Below is a small trained network, with its code and all its weights. Each question gives an input and a target symbol and asks what happens when units are switched off, that is, made to give their printed mean instead of their output.

import numpy as np


def w(rows, s, z=0):
    codes = np.array(rows[::2]) - 128.0
    scale = np.full(codes.shape[1], s)
    scale[-1] = z or s
    return codes * scale


def f(y):
    return y / 2 * (1 + np.tanh(0.7978845608 * (y + 0.044715 * y**3)))


def softmax(a):
    e = np.exp(a - a.max(-1, keepdims=True))
    return e / e.sum(-1, keepdims=True)


def log_softmax(a):
    a = a - a.max(-1, keepdims=True)
    return a - np.log(np.exp(a).sum(-1, keepdims=True))


def net(x, mask):
    ids = ['ΘΠΩβεζημτφψ'.index(c) for c in x.split()]
    T = len(ids)
    res = E[ids] + P[:T]
    r = res
    for j in range(2):
        rows = slice(4 * j, 4 * j + 4)
        q, k, v = (r @ M[0][rows].T for M in (Q, K, V))
        z = softmax(np.where(np.tri(T) > 0, q @ k.T / 4**0.5, -1e9)) @ v
        o = O[0][rows]
        res = res + np.where(mask[j], z, o[:, -1]) @ o[:, :-1]
    y = f(res @ A[0][:, :-1].T + A[0][:, -1])
    res = res + np.where(mask[2:14], y, B[0][:, -1]) @ B[0][:, :-1]
    return log_softmax(res[-1] @ U[:, :-1].T + U[:, -1])


Q, K, V, O, A, B = {}, {}, {}, {}, {}, {}
E = w([
[124,147,124,93],'Θ',
[123,182,158,75],'Π',
[99,66,95,18],'Ω',
[90,39,103,13],'β',
[93,32,143,67],'ε',
[129,180,60,86],'ζ',
[168,130,122,95],'η',
[139,133,127,118],'μ',
[147,100,140,141],'τ',
[236,2,118,122],'φ',
[116,80,56,124],'ψ',
],0.014)
P = w([
[74,221,253,139],'0',
[148,118,136,122],'1',
[48,147,110,166],'2',
[150,79,107,111],'3',
[39,156,91,160],'4',
[154,72,110,108],'5',
[69,180,93,178],'6',
[165,92,128,109],'7',
[25,148,67,144],'8',
],0.011)
Q[0] = w([
[178,151,178,177],'h0',
[160,128,83,122],'h0',
[253,74,119,164],'h0',
[231,63,108,204],'h0',
[113,171,95,159],'h1',
[93,138,55,145],'h1',
[124,123,107,52],'h1',
[162,117,126,166],'h1',
],0.014)
K[0] = w([
[127,156,74,183],'h0',
[211,121,146,192],'h0',
[222,36,56,194],'h0',
[248,80,57,218],'h0',
[222,164,190,207],'h1',
[139,226,201,153],'h1',
[21,71,166,96],'h1',
[117,172,55,154],'h1',
],0.012)
V[0] = w([
[141,58,87,92],'h0',
[72,121,139,2],'h0',
[42,84,216,120],'h0',
[107,123,56,66],'h0',
[149,114,94,91],'h1',
[200,93,169,120],'h1',
[134,200,148,100],'h1',
[47,198,62,115],'h1',
],0.01)
O[0] = w([
[184,92,220,145,97],'h0',
[241,12,147,194,255],'h0',
[216,1,145,102,196],'h0',
[95,94,175,179,141],'h0',
[151,99,150,49,125],'h1',
[125,161,47,225,81],'h1',
[141,165,106,90,205],'h1',
[40,238,188,22,212],'h1',
],0.0074,0.0059)
A[0] = w([
[102,109,121,91,103],'n0',
[64,148,174,125,103],'n1',
[84,166,98,141,87],'n2',
[158,167,100,132,4],'n3',
[73,163,113,192,30],'n4',
[209,189,153,102,136],'n5',
[209,117,105,86,203],'n6',
[116,134,80,202,209],'n7',
[101,129,146,151,2],'n8',
[109,8,132,117,180],'n9',
[54,131,136,110,11],'n10',
[174,125,133,54,115],'n11',
],0.014,0.0079)
B[0] = w([
[93,135,159,224,149],'n0',
[207,184,134,168,142],'n1',
[125,95,253,145,142],'n2',
[147,141,120,223,121],'n3',
[250,79,70,207,125],'n4',
[81,5,85,145,161],'n5',
[72,155,109,197,237],'n6',
[125,14,169,41,144],'n7',
[123,248,36,169,120],'n8',
[165,181,171,102,249],'n9',
[107,232,193,139,133],'n10',
[147,123,43,254,200],'n11',
],0.0078,0.014)
U = w([
[159,158,126,126,183],'Θ',
[61,63,159,184,55],'Π',
[228,194,118,162,51],'Ω',
[201,149,164,174,2],'β',
[134,8,230,95,14],'ε',
[121,119,37,178,118],'ζ',
[56,88,126,144,157],'η',
[130,109,146,65,87],'μ',
[72,90,176,122,81],'τ',
[139,82,189,182,75],'φ',
[41,209,254,42,251],'ψ',
],0.0059,0.0043)

Each question gives the input, a string of symbols that net reads in full, and the target symbol t.
The units are the heads (4 rows each of Q, K, V and O) and the neurons (one row each of A and B). Each row of codes is followed by its name. A weight is (code - 128) times the scale printed after its matrix; where a second scale follows, it is the last column's (O, A, B and U).
mask holds one flag per unit, heads first, then neurons. A switched-off unit (its flag False) gives its mean, the last column of its rows in O or B, instead of its output. The means were averaged over made-up inputs and are rounded, as every weight is.
A unit's drop is (log p(t) with every unit on - log p(t) with that unit switched off) / (log p(t) with every unit on - log p(t) with every unit switched off).
The circuit of an input: a set's keep is (log p(t) with only the set's units on - log p(t) with every unit switched off) / (log p(t) with every unit on - log p(t) with every unit switched off). Starting from the 12 units with the biggest drops (on a tie, the unit counted first), units are removed one at a time, each time the one whose removal leaves the highest keep (on an exact tie, the one counted first), for as long as the keep stays at least 0.8.
units of the circuit, in order: the units of the circuit, biggest drop first
most important unit: the unit with the biggest drop
k most important neurons: the k neurons with the biggest drops, biggest first
heads that matter: for each layer, one digit per head in row order, 1 if its drop is at least 0.15 and else 0, layers parted by /
input ζ ζ μ, target ψ: units of the circuit, in order => [h1 n11]
input ζ φ ε, target ψ: units of the circuit, in order => [n11 n9]
input φ μ η ζ Π, target ε: heads that matter => 01
input φ Π Θ η τ, target ε: units of the circuit, in order => [n7 h1 n11]
input ζ Ω Θ Ω β, target ψ: 3 most important neurons => [n9 n10 n5]
input Π τ Ω ζ ε Θ φ Θ Ω, target ζ: heads that matter => 10
input Π ζ ζ ζ, target ζ: most important unit => n9
input φ ζ β ψ ζ φ ζ Θ Θ, target ε: units of the circuit, in order => [n7 h1 h0]
input ζ Θ ζ Θ ζ Π ζ τ η, target ψ: units of the circuit, in order => [h0 n11]
input ζ ψ Ω ζ ζ, target ψ: units of the circuit, in order => [h1 n2]
input ζ η ζ ζ ε ε φ, target ψ: heads that matter => 10
input ζ Θ Ω ζ ε Ω ζ ζ τ, target ψ: units of the circuit, in order => [n11 h1]
input ζ φ ζ ζ ζ Θ τ, target ψ: units of the circuit, in order => [n11 h0]
input ζ μ ζ ε ε ζ Θ Θ Ω, target ψ: 2 most important neurons => [n10 n9]
input ζ Π Ω Π ζ, target ψ: 2 most important neurons => [n11 n2]
input ζ ζ η, target ψ: units of the circuit, in order => [h0 h1]
input φ Ω ζ Ω Ω Ω τ Θ ε, target ε: units of the circuit, in order => [h0]
input ζ μ Π ψ ζ Θ ζ ζ Ω, target ψ: units of the circuit, in order => [n10 h1]
input β ψ ψ Ω, target Ω: units of the circuit, in order => [n9 h0 n11]
input φ Ω Θ Π ζ ζ ε ψ Π, target ε: most important unit => h1
input ζ ζ Ω φ ε, target ψ: 2 most important neurons => [n9 n11]
input φ η Ω ζ Ω ζ ζ Π τ, target ε: units of the circuit, in order => [n7 h1 h0 n11]
input φ Θ Θ, target ε: heads that matter => 01
input β β Θ Ω, target Ω: heads that matter => 10
input Π ζ φ Π, target ζ: 2 most important neurons => [n6 n11]
